Below is a small trained network, with its code and all its weights. Each question gives an input and a class and asks what happens when units are switched off, that is, made to give their printed mean instead of their output.

import numpy as np


def w(rows, s, z=0):
    codes = np.array(rows[::2]) - 128.0
    scale = np.full(codes.shape[1], s)
    scale[-1] = z or s
    return codes * scale


def f(y):
    return y / 2 * (1 + np.tanh(0.7978845608 * (y + 0.044715 * y**3)))


def log_softmax(a):
    a = a - a.max(-1, keepdims=True)
    return a - np.log(np.exp(a).sum(-1, keepdims=True))


def net(x, mask):
    res = np.array(x, float).reshape(1, 7) / 4 @ E
    y = f(res @ A[0][:, :-1].T + A[0][:, -1])
    res = res + np.where(mask, y, B[0][:, -1]) @ B[0][:, :-1]
    return log_softmax(res[-1] @ U[:, :-1].T + U[:, -1])


A, B = {}, {}
E = w([
[224,118,106,131,147,180,141,67,123,120,62,74],'x0',
[132,153,151,156,131,140,140,135,156,141,122,116],'x1',
[137,102,134,120,115,103,166,127,117,119,154,116],'x2',
[122,131,133,152,150,124,129,127,130,157,107,137],'x3',
[162,124,110,139,36,120,54,163,72,248,167,72],'x4',
[93,72,56,235,75,188,160,94,183,118,158,150],'x5',
[126,133,133,125,143,164,97,127,87,130,124,173],'x6',
],0.013)
A[0] = w([
[59,98,93,165,82,162,164,111,136,157,162,163,159],'neuron 0',
[50,87,92,151,127,201,149,71,147,103,148,108,155],'neuron 1',
[224,117,101,106,104,147,94,166,115,223,155,62,174],'neuron 2',
[145,64,72,193,115,201,158,73,156,105,109,141,151],'neuron 3',
[254,106,104,153,91,173,99,67,81,168,88,44,30],'neuron 4',
[222,140,119,89,205,147,178,55,132,103,59,114,198],'neuron 5',
[48,117,173,107,157,84,123,172,172,96,147,171,253],'neuron 6',
[90,119,44,213,44,136,119,164,134,182,180,162,134],'neuron 7',
],0.0084,0.0044)
B[0] = w([
[136,119,100,136,55,136,136,108,143,83,98,153,203],'neuron 0',
[106,132,129,184,136,117,203,31,161,174,183,140,193],'neuron 1',
[58,136,165,157,125,53,119,191,114,118,114,144,249],'neuron 2',
[172,134,104,163,158,125,158,10,113,184,132,114,213],'neuron 3',
[66,196,118,156,166,96,196,95,159,53,129,192,239],'neuron 4',
[190,99,141,88,110,154,93,114,133,42,74,49,244],'neuron 5',
[90,164,157,125,155,97,126,163,98,129,118,223,217],'neuron 6',
[132,81,192,75,37,193,87,91,178,102,87,108,241],'neuron 7',
],0.011,0.015)
U = w([
[94,167,133,113,199,88,139,190,136,92,119,160,255],'0',
[154,74,155,94,79,174,102,119,168,95,65,91,95],'1',
[63,146,92,166,126,112,155,85,164,134,148,195,120],'2',
[214,111,62,142,184,148,146,77,156,174,181,102,8],'3',
[103,141,142,96,100,90,79,245,102,241,171,113,128],'4',
],0.011,0.0032)

Each question gives the input, the list of numbers given to net, and the class t.
The units are the neurons (one row each of A and B). Each row of codes is followed by its name. A weight is (code - 128) times the scale printed after its matrix; where a second scale follows, it is the last column's (A, B and U).
mask holds one flag per neuron, in row order. A switched-off neuron (its flag False) gives its mean, the last column of its row in B, instead of its output. The means were averaged over made-up inputs and are rounded, as every weight is.
A unit's drop is (log p(t) with every unit on - log p(t) with that unit switched off) / (log p(t) with every unit on - log p(t) with every unit switched off).
The circuit of an input: a set's keep is (log p(t) with only the set's units on - log p(t) with every unit switched off) / (log p(t) with every unit on - log p(t) with every unit switched off). Starting from all 8 units, units are removed one at a time, each time the one whose removal leaves the highest keep (on an exact tie, the one counted first), for as long as the keep stays at least 0.8.
units of the circuit, in order: the units of the circuit, biggest drop first
unit that matters most: the unit with the biggest drop
k most important neurons: the k neurons with the biggest drops, biggest first
drop of u: that unit's drop, to one decimal
input [3,-2,1,-2,5,1,-8], class 2: units of the circuit, in order	neuron 4
input [0,-5,-4,8,2,0,7], class 4: units of the circuit, in order	neuron 5; neuron 4; neuron 1
input [-4,5,-8,-6,1,4,0], class 1: 3 most important neurons	neuron 7; neuron 4; neuron 2
input [1,-7,-1,5,6,-7,-7], class 0: 2 most important neurons	neuron 4; neuron 7
input [-8,1,7,-8,6,0,-3], class 4: 3 most important neurons	neuron 5; neuron 2; neuron 6
input [-2,7,0,-8,-3,-1,0], class 0: units of the circuit, in order	neuron 7; neuron 3
input [-2,-1,7,3,4,1,3], class 1: 2 most important neurons	neuron 7; neuron 6
input [1,7,-8,-4,-2,6,-6], class 3: 3 most important neurons	neuron 3; neuron 4; neuron 2
input [1,5,8,-5,-2,4,6], class 3: 2 most important neurons	neuron 4; neuron 2
input [1,5,1,-4,-2,6,5], class 3: 3 most important neurons	neuron 3; neuron 4; neuron 2
input [8,-6,-8,2,1,-2,-6], class 0: 4 most important neurons	neuron 4; neuron 7; neuron 2; neuron 0
input [-4,-8,7,-6,2,5,2], class 1: 2 most important neurons	neuron 7; neuron 4
input [1,-1,1,3,-4,7,5], class 3: 4 most important neurons	neuron 3; neuron 4; neuron 2; neuron 6
input [-6,-6,0,8,3,8,-6], class 1: units of the circuit, in order	neuron 7
input [-3,-5,3,1,1,7,5], class 1: 2 most important neurons	neuron 7; neuron 4
input [0,8,-8,-1,3,-4,5], class 4: 2 most important neurons	neuron 4; neuron 5
input [2,6,0,-1,-2,-7,2], class 1: 2 most important neurons	neuron 5; neuron 4
input [8,-6,3,-6,0,7,-7], class 3: drop of neuron 5	0.2
input [6,6,8,2,3,4,7], class 2: drop of neuron 4	0.7
input [0,3,6,4,2,2,6], class 1: unit that matters most	neuron 4
input [3,6,4,7,4,0,-3], class 0: drop of neuron 0	0.1
